Rows, each followed by one of two labels for a hidden trait (new trait and labels in each part):
(in the rows, 128 means zero)
[130 102 132 127 131 126 148  98 126 126 119  94 119  82 212 143 136 120
  38  65 137 101 126 132 123  66 127 115 116 127  99 138 126 141 131 133
 126 140 138 136 206 155 111 142 196 139 127 128 141 115 129 131 127 143
 123 115 129 124 155 134 137 149 148 124 133 145 123 141 130 175 150 255
 123 138]	<88>
[111 115 120 169 131 116  79 100 129 128 128 187 137 106 100 155 104 156
 179 149 168 124 134 133 113 176 161 104 135 136  99 129 124 134 116 123
 150 148 101 136  77 114 123 115 150 154 115 134 130 101 133 129 111 120
 121  84 126 162 116 111 101 104 112  92 132 160 138 142 124 125 144  96
 180  96]	<84>
[118 130 132 156 130 147 142  89 122 135 129 127 131  98 196 156 143 133
 137  92 129  91 133 130 120  48 101 117  91 112 126 136 125 146 130 130
 143 124 159  84 151 133 102 138 224 118 126 140 131 103 123 131 128 129
 124  25 132 135 154 123 122 138 144 138 129 169 144 147 131 123 133 187
 148 128]	<88>
[126 131 131 147 130 143 147  88 124 131 130 121 131 108 178 159 149 131
 167  63 130 102 134 128 120  37  98 115  97 123 132 143 126 151 130 131
 147 123 157 108 175 145 105 135 222 116 123 137 131 109 124 131 130 121
 125  82 130 128 151 136 130 139 144 138 129 146 149 147 133 137 137 196
 137 126]	<88>
[116 141 126 150 130 151 160  89 120 135 129 100 134 111 205 161 162 134
 122  73 138 103 135 130 119  35  94 104 102 116 130 145 123 149 130 130
 141 124 153  89 178 133  99 130 212 112 121 139 132 114 126 132 130 121
 126  60 131 116 149 132 128 140 149 156 128 123 142 156 139 144 136 201
 132 122]	<88>
[105 120 120 167 129 119  70 100 128 125 125 190 137 113  98 149 103 153
 156 170 159 131 132 133 110 142 175  92 137 130 101 126 129 142 114 122
 139 142 132 156  50 102 117 106 134 155 117 137 131  90 131 127 111 117
 120  74 127 156 117 128 104 110 114  96 130 154 140 142 125 133 141  77
 174  95]	<84>
[117 131 130 151 131 146 143  88 119 133 128 121 125 106 210 145 148 134
 154  82 131 102 132 130 123  23  96 116  92 119 124 141 127 150 130 130
 146 125 169  87 181 135  89 138 225 110 127 141 131 113 125 131 132 117
 122  43 130 129 150 129 131 138 130 145 128 151 140 140 130 130 139 190
 132 129]	<88>
[111 113 127 120 128 124 154  99 122 133 116 104 116  73 255 148 123 131
   8  59 135  86 131 130 126  24 122 112 106 106  94 131 132 135 126 128
 136 136 169 146 191 142 113 152 171 136 127 130 139 109 128 131 126 153
 128  73 126 133 152 130 120 148 146 128 132 181 124 136 124 185 144 255
 154 162]	<88>
[112 131 134 153 130 148 134  88 123 130 125 105 134 102 226 148 150 124
 160  82 138  93 133 129 121   9  98 118  97 124 132 141 126 156 128 131
 150 122 161  88 184 136 103 133 240 112 124 145 132 108 124 130 131 129
 125  48 126 132 149 131 123 145 119 143 130 155 149 126 140 127 134 204
 129 133]	<84>
[106 120 126 175 131 112  78 105 131 126 128 182 147  94 102 147  89 157
 200 131 153 130 133 132 109  89 165  90 141 130  99 132 123 128 109 120
 135 153 107 145  72 105 126 126 128 164 117 145 125 104 131 128 116 104
 125  72 124 159 112 127 105 113 112 107 130 127 135 141 129 109 144  72
 162 103]	<88>

[133 127 110 182 114 113 129  83  81 131  69 111 186 113 127 117 147 159
 120 198 203 183 102 107 198 203 124  94 143 133 133 128 129  83 149  48
 102 115 146 169  85 124]	(53)
[121 127 130 175 105 139 121 172  88 129 161 113 157 104  89  92 142  97
 102 184 151 147 118 157 119 117 128 177 180 138 136 138 171  54 125 105
 130 116 103 162 104 157]	(56)
[143 134 127 191  89 161 131 173  48 143 154 176 127 100 145 255 104  88
 148  75  77 176 122 112 155 181 162  54 168 140 133 141  79  75 130  55
 137 118  75 142  74 135]	(56)
[116 155 128 120 128  93 128 124 167 134 152 153  98 143 112 115 158 136
 142 103 121 161 113 140 110 168 141 177 139 126 150 137 144 130 133 100
 125 109  94 119 131 158]	(53)
[114 131 132 141 137 138 105 148  92 132 152 148 126 139 120 105 172  81
 121  96 138 129 110 141 130 197 152 118 157 128 150 145 177  84 140  77
 107 103  21 120 146 178]	(53)
[118 120 138 162 143 127 121 129 101 121 156 144 102 120 123  91 154 111
 132 129 108 128 111 143 123 160 132 167 145 137 146 142 144 113 135  69
 115 108  11 128 122 176]	(53)
[128 123 134 146 125 142 126 131 101 130  87 135 129 107 144 163 157  87
 121 205 172 135 102 122 130 155 131  22 119 129 127 138 113 144 142  69
 109 113 156 151 124 143]	(53)
[125 113 119 176  94 165 140 180  57 147 141 160 146 129 128 187 120  64
 131 127 134 149 127 130 143 190 146  49 150 135 118 135 130 110 132  68
 141 134  84 172 123  97]	(56)
[129 124 120 165 136 175 122 122 108 133 159 142 132 118 109 141 163 141
 115 146 138 135  95 117 121 155 154  86 169 126  95 114 170  59 137 120
 106 124  57 121 105 122]	(56)
[121 139 143 175 116 135 130 185  98 128 194 122 141  93  92 139 150  86
 127 148 136 166 113 145 121 109 121 171 160 138 130 147 151  45 153 131
 134 132 125 157  78 146]	(56)
[117 138 128 140 123 109 123 138 126 123 144 126  97 137 121 125 156 126
 138  71  97 122  98 130 119 177 143 157 146 130 131 138 172  61 147  78
 122 106  96 139 146 172]	(53)
[122 110 140 174 110 141 118 158  80 140 168 109 151 102 107 143 166 101
 118 181 148 159  83 147 124 138 140 190 172 137 138 144 127  77 155  70
 126 119 167 147 108 156]	(56)
[117 138 154 121 112 115 140 160 149 132 167  95 171 110 108 116 143 117
 115 130 153 176 134 131 130 131 143 234 130 132 125 145 132  42 136 117
 142 149 190 148 117 131]	(56)
[119 119 110 209 127 171 116 102  45 130 159 134 137 119 113 144 184 129
 120 167 133 113  93 132 159 160 147  36 173 132 141 114 147  73 127 147
  99 115   1 123  85 148]	(56)
[136 119 120 234 130 141 124 130 104 118 150  96 155  99 129 132 115 111
 102 105 136  73 143 155 173 145 128 136  87 133 145 110 196 151 124 140
 123 116 119 150 130 137]	(56)
[136 163 108 199 137 126 127 159 100 127 115 103 122  92 116 115  86 129
 118  61 111  75 153 135 204 137 136 132  47 129 139 126 204 147 150 148
  99 104 148 145 136 129]	(56)
[110 118 144 109 143 112 118 165 141 120 149 137 110 124 107  98 158 177
 139 114 142 128 118 141 100 147 145 124 146 135 151 146 125 115 150 113
 120 114  38 144 122 168]	(53)
[123 115 140 122 111 129 137 176 103 136 157 140 151 136 128 169 111  80
 132 107 116 152 131 105 134 152 155 113 104 126 129 141  61 125 124 140
 163 140 191 165 133  97]	(56)
[133 102 114 166 123 129 116 109 114 124  62 110 164 120 133 126 166 119
 127 217 170 159 107 108 152 162 111  70 124 133 135 129 145 117 137  68
 104 112 190 164  82 146]	(53)
[127 133 134 197 129 140 114 134  71 116 136  98 125 123 126 129 111 123
 112 104 168  62 131 175 216 143 136  67 105 129 145 108 224 131 146 104
 118  99  50 144 152 159]	(56)
